Here is a tiny trained network, its code and every weight. The questions are about switching its units off for an input and a class, where a switched-off unit gives its printed mean instead of its output.

import numpy as np


def w(rows, s, z=0):
    codes = np.array(rows[::2]) - 128.0
    scale = np.full(codes.shape[1], s)
    scale[-1] = z or s
    return codes * scale


def f(y):
    return np.maximum(y, 0)


def log_softmax(a):
    a = a - a.max(-1, keepdims=True)
    return a - np.log(np.exp(a).sum(-1, keepdims=True))


def net(x, mask):
    res = np.array(x, float).reshape(1, 6) / 4 @ E
    y = f(res @ A[0][:, :-1].T + A[0][:, -1])
    res = res + np.where(mask, y, B[0][:, -1]) @ B[0][:, :-1]
    return log_softmax(res[-1] @ U[:, :-1].T + U[:, -1])


A, B = {}, {}
E = w([
[186,177,48,73,118,194,2,46,75,238,231],'x0',
[177,25,134,132,180,106,86,155,91,52,100],'x1',
[115,101,166,197,3,99,39,111,153,65,220],'x2',
[83,134,206,85,244,139,62,94,10,135,146],'x3',
[133,127,132,141,121,129,141,121,119,123,130],'x4',
[88,116,109,173,172,230,129,170,132,59,139],'x5',
],0.0088)
A[0] = w([
[53,203,165,132,110,146,160,129,155,162,160,83],'n0',
[78,145,203,114,169,118,108,105,84,126,148,2],'n1',
[98,127,170,155,70,108,89,117,133,87,185,21],'n2',
[68,130,186,129,128,87,168,149,150,99,100,23],'n3',
[128,148,170,90,116,2,108,106,129,158,111,52],'n4',
[71,156,127,128,140,228,125,143,136,53,147,4],'n5',
],0.015,0.007)
B[0] = w([
[145,61,136,92,176,74,87,151,113,34,125,225],'n0',
[159,156,79,128,38,58,165,69,253,112,111,244],'n1',
[129,171,103,79,220,118,157,126,119,177,38,228],'n2',
[170,198,101,86,114,124,23,61,93,201,183,254],'n3',
[99,26,135,235,158,233,168,254,107,163,162,237],'n4',
[123,41,167,222,128,141,171,228,100,240,159,212],'n5',
],0.0092,0.011)
U = w([
[96,95,167,192,109,158,147,154,125,170,156,49],'0',
[147,182,119,139,105,133,42,104,79,173,211,69],'1',
[99,133,136,93,182,104,180,121,111,166,22,80],'2',
[126,127,111,171,36,88,162,115,246,115,117,144],'3',
[159,59,172,121,138,86,90,135,96,40,127,202],'4',
[95,135,145,163,115,119,125,123,106,131,124,246],'5',
[50,146,222,140,104,158,142,87,111,92,99,120],'6',
],0.012,0.013)

Each question gives the input, the list of numbers given to net, and the class t.
The units are the neurons (one row each of A and B). Each row of codes is followed by its name. A weight is (code - 128) times the scale printed after its matrix; where a second scale follows, it is the last column's (A, B and U).
mask holds one flag per neuron, in row order. A switched-off neuron (its flag False) gives its mean, the last column of its row in B, instead of its output. The means were averaged over made-up inputs and are rounded, as every weight is.
A unit's drop is (log p(t) with every unit on - log p(t) with that unit switched off) / (log p(t) with every unit on - log p(t) with every unit switched off).
The circuit of an input: a set's keep is (log p(t) with only the set's units on - log p(t) with every unit switched off) / (log p(t) with every unit on - log p(t) with every unit switched off). Starting from all 6 units, units are removed one at a time, each time the one whose removal leaves the highest keep (on an exact tie, the one counted first), for as long as the keep stays at least 0.8.
units of the circuit, in order: the units of the circuit, biggest drop first
k most important neurons: the k neurons with the biggest drops, biggest first
drop of u: that unit's drop, to one decimal
input [4,3,1,4,3,4], class 0: units of the circuit, in order => [n3]
input [6,7,8,6,-3,1], class 2: 2 most important neurons => [n2 n3]
input [5,-5,4,-2,7,5], class 5: 3 most important neurons => [n3 n4 n2]
input [-3,-1,-2,4,-4,-3], class 3: units of the circuit, in order => [n1 n2]
input [-8,4,-5,-2,5,6], class 1: 2 most important neurons => [n3 n4]
input [0,5,-4,-2,-3,5], class 0: 4 most important neurons => [n0 n2 n1 n5]
input [5,-3,2,-1,5,-5], class 0: units of the circuit, in order => [n3 n4]
input [6,-2,8,7,3,-5], class 2: 2 most important neurons => [n2 n3]
input [-8,-3,-7,2,4,7], class 1: 2 most important neurons => [n3 n4]
input [-7,-4,-5,8,3,0], class 3: 2 most important neurons => [n1 n2]
input [-6,4,8,-6,0,7], class 2: 2 most important neurons => [n2 n4]
input [6,-5,5,-3,-8,-7], class 5: 2 most important neurons => [n3 n5]
input [5,-7,3,1,5,-1], class 4: units of the circuit, in order => [n0 n3]
input [-6,-7,4,-4,-7,7], class 0: 2 most important neurons => [n5 n1]
input [-2,-5,3,6,3,-5], class 3: 2 most important neurons => [n1 n5]
input [-7,2,-4,-4,-2,7], class 0: units of the circuit, in order => [n5]
input [1,-6,1,5,6,-1], class 4: drop of n1 => -0.1
input [-6,-3,8,7,3,-3], class 2: drop of n2 => 1.9
input [2,-6,-4,3,-6,-5], class 4: drop of n0 => 0.7
input [0,-4,6,-4,7,6], class 5: units of the circuit, in order => [n1]
